Below is a small trained network, with its code and all its weights. Each question gives an input and a target symbol and asks what happens when units are switched off, that is, made to give their printed mean instead of their output.

import numpy as np


def w(rows, s, z=0):
    codes = np.array(rows[::2]) - 128.0
    scale = np.full(codes.shape[1], s)
    scale[-1] = z or s
    return codes * scale


def norm(h):
    return h / np.sqrt((h * h).mean(-1, keepdims=True) + 1e-5)


def f(y):
    return np.maximum(y, 0)


def softmax(a):
    e = np.exp(a - a.max(-1, keepdims=True))
    return e / e.sum(-1, keepdims=True)


def log_softmax(a):
    a = a - a.max(-1, keepdims=True)
    return a - np.log(np.exp(a).sum(-1, keepdims=True))


def net(x, mask):
    ids = ['αγδζηθλμξπστφψω'.index(c) for c in x.split()]
    T = len(ids)
    res = E[ids] + P[:T]
    u = 0
    for l in range(3):
        r = norm(res)
        for j in range(2):
            rows = slice(3 * j, 3 * j + 3)
            q, k, v = (r @ M[l][rows].T for M in (Q, K, V))
            z = softmax(np.where(np.tri(T) > 0, q @ k.T / 3**0.5, -1e9)) @ v
            o = O[l][rows]
            res = res + np.where(mask[u + j], z, o[:, -1]) @ o[:, :-1]
        u += 2
        y = f(norm(res) @ A[l][:, :-1].T + A[l][:, -1])
        res = res + np.where(mask[u : u + 4], y, B[l][:, -1]) @ B[l][:, :-1]
        u += 4
    return log_softmax(norm(res)[-1] @ U[:, :-1].T + U[:, -1])


Q, K, V, O, A, B = {}, {}, {}, {}, {}, {}
E = w([
[72,67,118],'α',
[130,87,62],'γ',
[168,118,103],'δ',
[108,171,199],'ζ',
[72,68,120],'η',
[112,78,63],'θ',
[179,129,110],'λ',
[212,207,64],'μ',
[74,72,122],'ξ',
[98,105,2],'π',
[164,116,126],'σ',
[20,130,39],'τ',
[162,115,100],'φ',
[161,116,106],'ψ',
[105,86,85],'ω',
],0.0077)
P = w([
[45,151,131],'0',
[218,45,151],'1',
[77,104,94],'2',
[237,74,140],'3',
[70,113,108],'4',
[254,86,135],'5',
[85,129,95],'6',
[253,92,127],'7',
[80,127,98],'8',
[247,99,128],'9',
[90,132,96],'10',
[242,97,122],'11',
],0.0029)
Q[0] = w([
[69,84,116],'0.h1',
[117,41,98],'0.h1',
[130,100,89],'0.h1',
[118,126,254],'0.h2',
[155,226,141],'0.h2',
[156,81,221],'0.h2',
],0.0048)
K[0] = w([
[56,109,198],'0.h1',
[120,153,179],'0.h1',
[199,88,180],'0.h1',
[130,45,92],'0.h2',
[222,138,25],'0.h2',
[58,1,86],'0.h2',
],0.0042)
V[0] = w([
[131,255,161],'0.h1',
[119,223,78],'0.h1',
[228,175,118],'0.h1',
[122,145,31],'0.h2',
[119,82,201],'0.h2',
[10,200,219],'0.h2',
],0.0035)
O[0] = w([
[88,150,41,4],'0.h1',
[161,4,147,44],'0.h1',
[38,113,164,32],'0.h1',
[145,2,156,121],'0.h2',
[133,212,129,174],'0.h2',
[138,129,59,122],'0.h2',
],0.003,0.0015)
A[0] = w([
[172,130,3,223],'0.n1',
[220,67,95,170],'0.n2',
[87,83,94,248],'0.n3',
[107,160,68,179],'0.n4',
],0.0041,0.0013)
B[0] = w([
[63,46,194,253],'0.n1',
[72,108,52,248],'0.n2',
[255,141,133,241],'0.n3',
[71,198,99,173],'0.n4',
],0.0048,0.0024)
Q[1] = w([
[79,86,127],'1.h1',
[221,101,100],'1.h1',
[255,87,148],'1.h1',
[167,150,171],'1.h2',
[7,16,125],'1.h2',
[129,133,109],'1.h2',
],0.0078)
K[1] = w([
[75,120,114],'1.h1',
[133,255,143],'1.h1',
[170,200,89],'1.h1',
[132,124,41],'1.h2',
[104,195,79],'1.h2',
[128,109,178],'1.h2',
],0.0069)
V[1] = w([
[73,114,185],'1.h1',
[133,206,254],'1.h1',
[145,135,9],'1.h1',
[113,126,30],'1.h2',
[37,238,83],'1.h2',
[114,83,130],'1.h2',
],0.0045)
O[1] = w([
[59,55,225,147],'1.h1',
[136,26,160,3],'1.h1',
[205,206,58,149],'1.h1',
[139,127,103,160],'1.h2',
[251,198,117,65],'1.h2',
[41,43,109,179],'1.h2',
],0.0034,0.0024)
A[1] = w([
[122,72,77,251],'1.n1',
[141,111,172,144],'1.n2',
[209,255,178,10],'1.n3',
[92,153,162,187],'1.n4',
],0.0045,0.0023)
B[1] = w([
[203,170,121,254],'1.n1',
[224,145,254,150],'1.n2',
[155,24,30,150],'1.n3',
[211,128,82,168],'1.n4',
],0.0048,0.004)
Q[2] = w([
[98,93,206],'2.h1',
[215,36,120],'2.h1',
[121,236,102],'2.h1',
[58,49,157],'2.h2',
[112,68,83],'2.h2',
[254,99,164],'2.h2',
],0.0052)
K[2] = w([
[203,154,164],'2.h1',
[99,236,194],'2.h1',
[124,95,47],'2.h1',
[218,98,140],'2.h2',
[63,110,193],'2.h2',
[133,167,2],'2.h2',
],0.0066)
V[2] = w([
[131,89,59],'2.h1',
[53,196,16],'2.h1',
[125,245,160],'2.h1',
[80,155,205],'2.h2',
[254,73,123],'2.h2',
[82,208,101],'2.h2',
],0.0048)
O[2] = w([
[65,97,129,192],'2.h1',
[26,137,113,177],'2.h1',
[122,225,255,99],'2.h1',
[110,93,142,2],'2.h2',
[209,186,160,224],'2.h2',
[15,177,27,125],'2.h2',
],0.0039,0.0028)
A[2] = w([
[176,158,176,4],'2.n1',
[3,145,65,157],'2.n2',
[86,193,201,121],'2.n3',
[38,89,209,69],'2.n4',
],0.0059,0.0018)
B[2] = w([
[61,64,151,168],'2.n1',
[34,131,254,252],'2.n2',
[149,77,24,176],'2.n3',
[161,76,51,144],'2.n4',
],0.0044,0.0029)
U = w([
[70,142,151,133],'α',
[153,63,81,82],'γ',
[109,103,107,30],'δ',
[216,89,235,235],'ζ',
[73,130,151,111],'η',
[158,78,87,56],'θ',
[108,130,127,54],'λ',
[205,245,66,226],'μ',
[107,130,128,57],'ξ',
[123,143,76,138],'π',
[129,104,112,3],'σ',
[69,164,128,227],'τ',
[106,84,118,19],'φ',
[113,121,119,11],'ψ',
[139,96,96,116],'ω',
],0.011,0.0039)

Each question gives the input, a string of symbols that net reads in full, and the target symbol t.
The units are the heads (3 rows each of Q, K, V and O) and the neurons (one row each of A and B). Each row of codes is followed by its name. A weight is (code - 128) times the scale printed after its matrix; where a second scale follows, it is the last column's (O, A, B and U).
mask holds one flag per unit, layer by layer, with each layer's heads first. A switched-off unit (its flag False) gives its mean, the last column of its rows in O or B, instead of its output. The means were averaged over made-up inputs and are rounded, as every weight is.
A unit's drop is (log p(t) with every unit on - log p(t) with that unit switched off) / (log p(t) with every unit on - log p(t) with every unit switched off).
The circuit of an input: a set's keep is (log p(t) with only the set's units on - log p(t) with every unit switched off) / (log p(t) with every unit on - log p(t) with every unit switched off). Starting from the 12 units with the biggest drops (on a tie, the unit counted first), units are removed one at a time, each time the one whose removal leaves the highest keep (on an exact tie, the one counted first), for as long as the keep stays at least 0.8.
units of the circuit, in order: the units of the circuit, biggest drop first
unit that matters most: the unit with the biggest drop
top k neurons: the k neurons with the biggest drops, biggest first
k most important neurons of layer l: the k neurons of layer l with the biggest drops, biggest first
heads that matter: for each layer, one digit per head in row order, 1 if its drop is at least 0.15 and else 0, layers parted by /
input η λ α ζ ζ λ μ ζ α α, target ζ: units of the circuit, in order -> 2.h1
input ζ ζ ζ η ζ ψ γ, target μ: units of the circuit, in order -> 1.h2, 2.h1
input ζ η ζ η δ ζ ξ, target μ: heads that matter -> 01 / 01 / 00
input ζ ζ ω ζ ξ ξ ζ λ ζ, target μ: heads that matter -> 01 / 01 / 00
input σ μ ζ δ ξ λ ζ ψ ξ η ζ, target ζ: units of the circuit, in order -> 2.h2, 2.h1, 1.h1, 0.h2
input ζ δ ψ τ ψ, target μ: top 2 neurons -> 0.n2, 1.n1
input ζ α ψ λ φ, target μ: units of the circuit, in order -> 1.h2, 0.h2, 0.n4, 2.h2
input ξ ξ ζ ξ, target ζ: top 3 neurons -> 0.n4, 2.n3, 1.n1
input ζ μ ζ, target μ: heads that matter -> 11 / 01 / 00
input ζ ζ σ, target μ: heads that matter -> 11 / 11 / 00
input ζ μ η ξ μ θ ζ ξ ξ ζ ξ η, target ζ: top 2 neurons -> 0.n3, 2.n3
input σ ψ θ, target ζ: top 2 neurons -> 0.n3, 0.n1
input ξ ξ μ ψ, target μ: 2 most important neurons of layer 0 -> 0.n1, 0.n4
input ζ ζ ξ ζ σ, target μ: units of the circuit, in order -> 0.h2
input σ ξ τ α ζ ξ ζ, target ζ: heads that matter -> 00 / 00 / 10
input ω ζ η ζ λ ξ, target ζ: heads that matter -> 00 / 10 / 10
input ζ μ ψ φ η ζ α, target μ: top 2 neurons -> 0.n3, 0.n1
input ζ ξ ξ ζ μ δ ζ η δ ζ γ, target μ: 2 most important neurons of layer 0 -> 0.n4, 0.n3
input ζ ζ ω η π, target μ: top 2 neurons -> 0.n3, 1.n3
input ζ ζ σ ξ ζ τ ζ φ η, target μ: 2 most important neurons of layer 0 -> 0.n2, 0.n3
input ξ ζ δ φ σ δ μ φ ξ ξ, target μ: 2 most important neurons of layer 1 -> 1.n1, 1.n3
input π ξ ξ π δ ζ ζ ξ ζ ζ ζ η, target ζ: unit that matters most -> 2.h1
input σ π ω, target ζ: top 2 neurons -> 0.n3, 0.n1
input θ ζ σ α, target ζ: 2 most important neurons of layer 1 -> 1.n2, 1.n3
